Below is a small trained network, with its code and all its weights. Each question gives an input and a class and asks what happens when units are switched off, that is, made to give their printed mean instead of their output.

import numpy as np


def w(rows, s, z=0):
    codes = np.array(rows[::2]) - 128.0
    scale = np.full(codes.shape[1], s)
    scale[-1] = z or s
    return codes * scale


def norm(h):
    return h / np.sqrt((h * h).mean(-1, keepdims=True) + 1e-5)


def f(y):
    return np.maximum(y, 0)


def log_softmax(a):
    a = a - a.max(-1, keepdims=True)
    return a - np.log(np.exp(a).sum(-1, keepdims=True))


def net(x, mask):
    res = np.array(x, float).reshape(1, 8) / 4 @ E
    u = 0
    for l in range(4):
        y = f(norm(res) @ A[l][:, :-1].T + A[l][:, -1])
        res = res + np.where(mask[u : u + 6], y, B[l][:, -1]) @ B[l][:, :-1]
        u += 6
    return log_softmax(norm(res)[-1] @ U[:, :-1].T + U[:, -1])


A, B = {}, {}
E = w([
[102,52,137,184,203,163,115,151],'x0',
[49,90,218,101,55,190,251,168],'x1',
[128,124,130,128,125,131,127,118],'x2',
[128,135,119,133,131,122,137,148],'x3',
[133,123,126,127,120,149,123,112],'x4',
[17,98,36,69,124,104,91,140],'x5',
[115,217,140,73,211,169,172,86],'x6',
[222,74,145,2,143,144,102,226],'x7',
],0.012)
A[0] = w([
[125,175,114,76,159,151,139,106,60],'0.n0',
[139,150,123,130,200,182,159,118,87],'0.n1',
[72,134,93,104,140,140,101,124,40],'0.n2',
[128,153,116,76,228,171,159,75,21],'0.n3',
[155,78,141,52,151,150,150,126,73],'0.n4',
[98,41,138,180,255,163,125,154,9],'0.n5',
],0.016,0.011)
B[0] = w([
[102,166,166,126,112,69,86,189,214],'0.n0',
[91,170,178,124,170,101,131,135,243],'0.n1',
[138,81,173,112,169,60,176,54,177],'0.n2',
[79,182,189,125,147,46,75,229,250],'0.n3',
[115,146,116,136,122,207,140,198,245],'0.n4',
[153,176,160,37,7,212,75,19,252],'0.n5',
],0.016,0.0044)
A[1] = w([
[68,86,55,45,154,118,85,124,70],'1.n0',
[199,77,98,57,197,139,81,185,49],'1.n1',
[253,123,181,159,173,130,134,110,60],'1.n2',
[191,149,75,120,213,122,6,122,21],'1.n3',
[178,23,106,176,39,104,66,147,3],'1.n4',
[190,178,100,56,56,69,111,128,75],'1.n5',
],0.02,0.0048)
B[1] = w([
[229,106,215,141,159,81,111,104,226],'1.n0',
[147,126,118,200,107,185,66,190,232],'1.n1',
[200,97,175,119,161,85,102,114,195],'1.n2',
[75,99,124,97,154,179,252,114,249],'1.n3',
[21,211,171,97,163,88,116,145,245],'1.n4',
[154,168,107,92,88,160,140,112,248],'1.n5',
],0.021,0.011)
A[2] = w([
[151,96,63,135,129,132,112,153,60],'2.n0',
[102,95,99,153,141,110,102,39,131],'2.n1',
[168,190,54,110,57,118,131,81,3],'2.n2',
[101,162,80,251,129,64,112,53,124],'2.n3',
[90,124,24,186,128,142,157,123,85],'2.n4',
[106,153,75,175,179,143,137,47,95],'2.n5',
],0.022,0.0028)
B[2] = w([
[154,161,145,98,116,115,145,200,139],'2.n0',
[159,162,202,157,164,224,163,131,206],'2.n1',
[159,168,138,124,7,141,148,107,225],'2.n2',
[184,139,95,142,154,176,74,239,253],'2.n3',
[206,84,132,107,160,132,130,170,147],'2.n4',
[125,111,109,157,127,202,93,194,210],'2.n5',
],0.017,0.0053)
A[3] = w([
[185,131,69,85,54,47,156,155,24],'3.n0',
[193,102,218,180,149,78,87,85,106],'3.n1',
[200,67,117,132,117,112,133,107,4],'3.n2',
[136,112,122,109,120,194,79,108,68],'3.n3',
[132,127,156,116,135,121,237,206,205],'3.n4',
[69,3,176,126,74,130,201,136,31],'3.n5',
],0.02,0.0024)
B[3] = w([
[97,117,151,155,172,198,109,17,155],'3.n0',
[173,91,44,101,117,51,71,76,204],'3.n1',
[65,116,171,170,131,66,104,127,143],'3.n2',
[135,146,51,215,47,123,146,57,168],'3.n3',
[74,51,48,180,127,67,112,82,248],'3.n4',
[151,123,102,66,194,178,246,72,157],'3.n5',
],0.013,0.015)
U = w([
[21,226,164,125,155,66,84,216,248],'0',
[168,115,92,212,105,239,78,254,153],'1',
[144,182,149,103,59,189,125,71,183],'2',
[85,51,78,141,173,165,218,114,47],'3',
[206,90,143,145,172,56,57,102,23],'4',
],0.012,0.0015)

Each question gives the input, the list of numbers given to net, and the class t.
The units are the neurons (one row each of A and B). Each row of codes is followed by its name. A weight is (code - 128) times the scale printed after its matrix; where a second scale follows, it is the last column's (A, B and U).
mask holds one flag per neuron, layer by layer. A switched-off neuron (its flag False) gives its mean, the last column of its row in B, instead of its output. The means were averaged over made-up inputs and are rounded, as every weight is.
A unit's drop is (log p(t) with every unit on - log p(t) with that unit switched off) / (log p(t) with every unit on - log p(t) with every unit switched off).
The circuit of an input: a set's keep is (log p(t) with only the set's units on - log p(t) with every unit switched off) / (log p(t) with every unit on - log p(t) with every unit switched off). Starting from the 12 units with the biggest drops (on a tie, the unit counted first), units are removed one at a time, each time the one whose removal leaves the highest keep (on an exact tie, the one counted first), for as long as the keep stays at least 0.8.
units of the circuit, in order: the units of the circuit, biggest drop first
most important unit: the unit with the biggest drop
k most important neurons: the k neurons with the biggest drops, biggest first
top k neurons in layer l: the k neurons of layer l with the biggest drops, biggest first
input [4,5,-4,4,5,-1,-5,-1], class 0: units of the circuit, in order => (1.n4 0.n1)
input [4,-2,0,-8,-2,-7,5,-6], class 4: 4 most important neurons => (1.n2 1.n4 3.n1 1.n1)
input [-6,6,-1,-5,1,1,-4,-8], class 1: most important unit => 1.n3
input [-4,8,8,-3,-5,-2,-8,-3], class 0: units of the circuit, in order => (1.n4 0.n1 0.n5)
input [-1,4,-7,3,6,-7,-5,-8], class 1: units of the circuit, in order => (2.n3 1.n3)
input [-2,1,6,3,-6,-8,-5,6], class 4: 2 most important neurons => (1.n2 3.n1)
input [6,5,-4,-1,4,7,-5,5], class 4: 3 most important neurons => (1.n0 1.n3 1.n5)
input [3,-4,7,-8,-6,8,4,-7], class 4: 3 most important neurons => (1.n0 1.n1 3.n1)
input [0,5,-1,5,-8,-4,0,-4], class 3: top 2 neurons in layer 1 => (1.n1 1.n0)
input [8,2,-1,7,-3,-7,8,3], class 0: 3 most important neurons => (0.n3 0.n1 1.n0)
input [5,3,-3,-2,7,-7,0,-3], class 4: top 2 neurons in layer 1 => (1.n3 1.n2)
input [-6,-1,-3,-2,-8,-1,-3,7], class 1: 3 most important neurons => (1.n1 0.n5 0.n4)
input [-5,8,3,8,-8,3,-7,-3], class 3: 2 most important neurons => (3.n5 0.n5)
input [2,-7,1,8,-6,7,6,-1], class 3: units of the circuit, in order => (1.n3)
input [3,4,-8,6,-2,-6,8,7], class 0: 2 most important neurons => (0.n1 0.n3)
input [-4,-1,-7,1,3,-4,-6,-6], class 0: 3 most important neurons => (1.n4 0.n1 0.n5)
input [-1,6,6,-6,-1,-5,6,-6], class 0: units of the circuit, in order => (1.n3 1.n5)
input [6,-8,-1,-6,6,8,-3,0], class 3: top 2 neurons in layer 1 => (1.n3 1.n2)
input [8,6,8,-2,8,5,-3,4], class 2: 2 most important neurons => (0.n5 1.n3)
input [6,-8,2,5,-7,-7,-3,-2], class 3: 2 most important neurons => (1.n3 1.n0)
input [2,-5,7,0,3,2,7,2], class 0: most important unit => 0.n3
input [5,5,-8,-7,-7,4,0,3], class 2: top 2 neurons in layer 1 => (1.n3 1.n1)
input [8,-7,2,4,5,6,5,0], class 2: 2 most important neurons => (0.n5 1.n3)
input [-7,-6,-1,5,-7,-4,-4,1], class 2: 2 most important neurons => (1.n5 2.n2)
input [-1,4,5,-3,0,5,-4,-6], class 1: 2 most important neurons => (1.n3 2.n3)
input [5,-7,-7,6,8,4,-7,5], class 0: top 2 neurons in layer 1 => (1.n4 1.n1)
input [6,7,-7,-4,-1,-4,-5,4], class 3: units of the circuit, in order => (3.n5)
